Below is a small trained network, with its code and all its weights. Each question gives an input and a class and asks what happens when units are switched off, that is, made to give their printed mean instead of their output.

import numpy as np


def w(rows, s, z=0):
    codes = np.array(rows[::2]) - 128.0
    scale = np.full(codes.shape[1], s)
    scale[-1] = z or s
    return codes * scale


def f(y):
    return np.maximum(y, 0)


def log_softmax(a):
    a = a - a.max(-1, keepdims=True)
    return a - np.log(np.exp(a).sum(-1, keepdims=True))


def net(x, mask):
    res = np.array(x, float).reshape(1, 4) / 4 @ E
    y = f(res @ A[0][:, :-1].T + A[0][:, -1])
    res = res + np.where(mask, y, B[0][:, -1]) @ B[0][:, :-1]
    return log_softmax(res[-1] @ U[:, :-1].T + U[:, -1])


A, B = {}, {}
E = w([
[240,141,82,163,66,127,119,75,98,158,160,119],'x0',
[149,110,127,90,98,115,116,145,139,107,113,127],'x1',
[123,80,80,87,149,102,177,58,172,123,168,175],'x2',
[171,118,93,172,247,99,104,153,160,156,83,132],'x3',
],0.015)
A[0] = w([
[129,63,89,103,144,64,210,61,152,125,162,211,159],'N0',
[117,157,157,112,48,197,176,115,82,77,169,106,103],'N1',
[138,166,194,160,108,164,51,155,43,144,52,75,147],'N2',
[15,90,203,113,169,141,136,168,133,90,63,131,5],'N3',
[127,171,158,155,115,169,53,178,64,131,65,1,135],'N4',
[175,125,81,182,192,84,79,150,169,137,48,108,71],'N5',
[64,150,183,105,77,121,130,96,101,91,164,65,79],'N6',
[242,139,95,170,75,132,91,79,83,174,156,95,13],'N7',
],0.0093,0.0028)
B[0] = w([
[170,73,49,65,87,169,174,89,165,163,139,89,241],'N0',
[196,163,199,194,220,47,160,163,38,52,168,87,230],'N1',
[143,91,92,79,122,175,202,99,178,198,143,85,241],'N2',
[100,190,132,185,58,176,71,153,159,136,41,223,233],'N3',
[74,75,80,25,58,145,212,65,141,163,150,60,247],'N4',
[217,156,142,176,244,37,127,176,2,32,166,74,226],'N5',
[199,121,144,151,172,125,99,181,83,36,186,156,211],'N6',
[85,205,205,146,61,163,37,148,224,166,23,168,240],'N7',
],0.0086,0.015)
U = w([
[112,67,61,49,104,183,250,78,161,171,161,79,249],'0',
[170,155,164,145,171,59,130,158,12,89,164,92,57],'1',
[77,199,178,133,91,186,13,139,221,149,50,166,85],'2',
],0.011,0.0016)

Each question gives the input, the list of numbers given to net, and the class t.
The units are the neurons (one row each of A and B). Each row of codes is followed by its name. A weight is (code - 128) times the scale printed after its matrix; where a second scale follows, it is the last column's (A, B and U).
mask holds one flag per neuron, in row order. A switched-off neuron (its flag False) gives its mean, the last column of its row in B, instead of its output. The means were averaged over made-up inputs and are rounded, as every weight is.
A unit's drop is (log p(t) with every unit on - log p(t) with that unit switched off) / (log p(t) with every unit on - log p(t) with every unit switched off).
The circuit of an input: a set's keep is (log p(t) with only the set's units on - log p(t) with every unit switched off) / (log p(t) with every unit on - log p(t) with every unit switched off). Starting from all 8 units, units are removed one at a time, each time the one whose removal leaves the highest keep (on an exact tie, the one counted first), for as long as the keep stays at least 0.8.
circuit, biggest first: the units of the circuit, biggest drop first
top k neurons: the k neurons with the biggest drops, biggest first
drop of u: that unit's drop, to one decimal
input [6,-2,-1,-6], class 1: top 2 neurons -> (N1, N3)
input [7,-1,2,5], class 2: circuit, biggest first -> (N7)
input [-1,6,-2,1], class 0: circuit, biggest first -> (N7, N1)
input [7,2,-8,-2], class 0: top 3 neurons -> (N4, N2, N3)
input [-4,0,3,3], class 2: top 4 neurons -> (N4, N1, N2, N3)
input [3,-7,-4,0], class 0: top 2 neurons -> (N4, N3)
input [-5,-1,-7,-4], class 0: top 2 neurons -> (N4, N2)
input [0,-8,-3,-3], class 0: top 2 neurons -> (N5, N2)
input [8,-5,-8,1], class 0: top 3 neurons -> (N4, N2, N3)
input [2,4,0,-2], class 1: top 2 neurons -> (N3, N4)
input [-7,1,-8,-1], class 0: top 3 neurons -> (N4, N2, N7)
input [-7,-5,5,-7], class 1: top 2 neurons -> (N7, N1)
input [6,-1,-5,4], class 2: top 2 neurons -> (N7, N0)
input [-7,4,-8,-6], class 0: top 3 neurons -> (N4, N2, N7)
input [-2,-2,3,-5], class 1: top neuron -> (N4)
input [-6,2,4,8], class 1: top 2 neurons -> (N5, N7)
input [-1,-8,3,-6], class 1: drop of N0 -> 0.0
input [8,-7,4,3], class 2: drop of N7 -> 1.1
input [7,-2,1,3], class 2: drop of N7 -> 1.1
input [-1,-3,-7,-4], class 0: drop of N4 -> 0.5
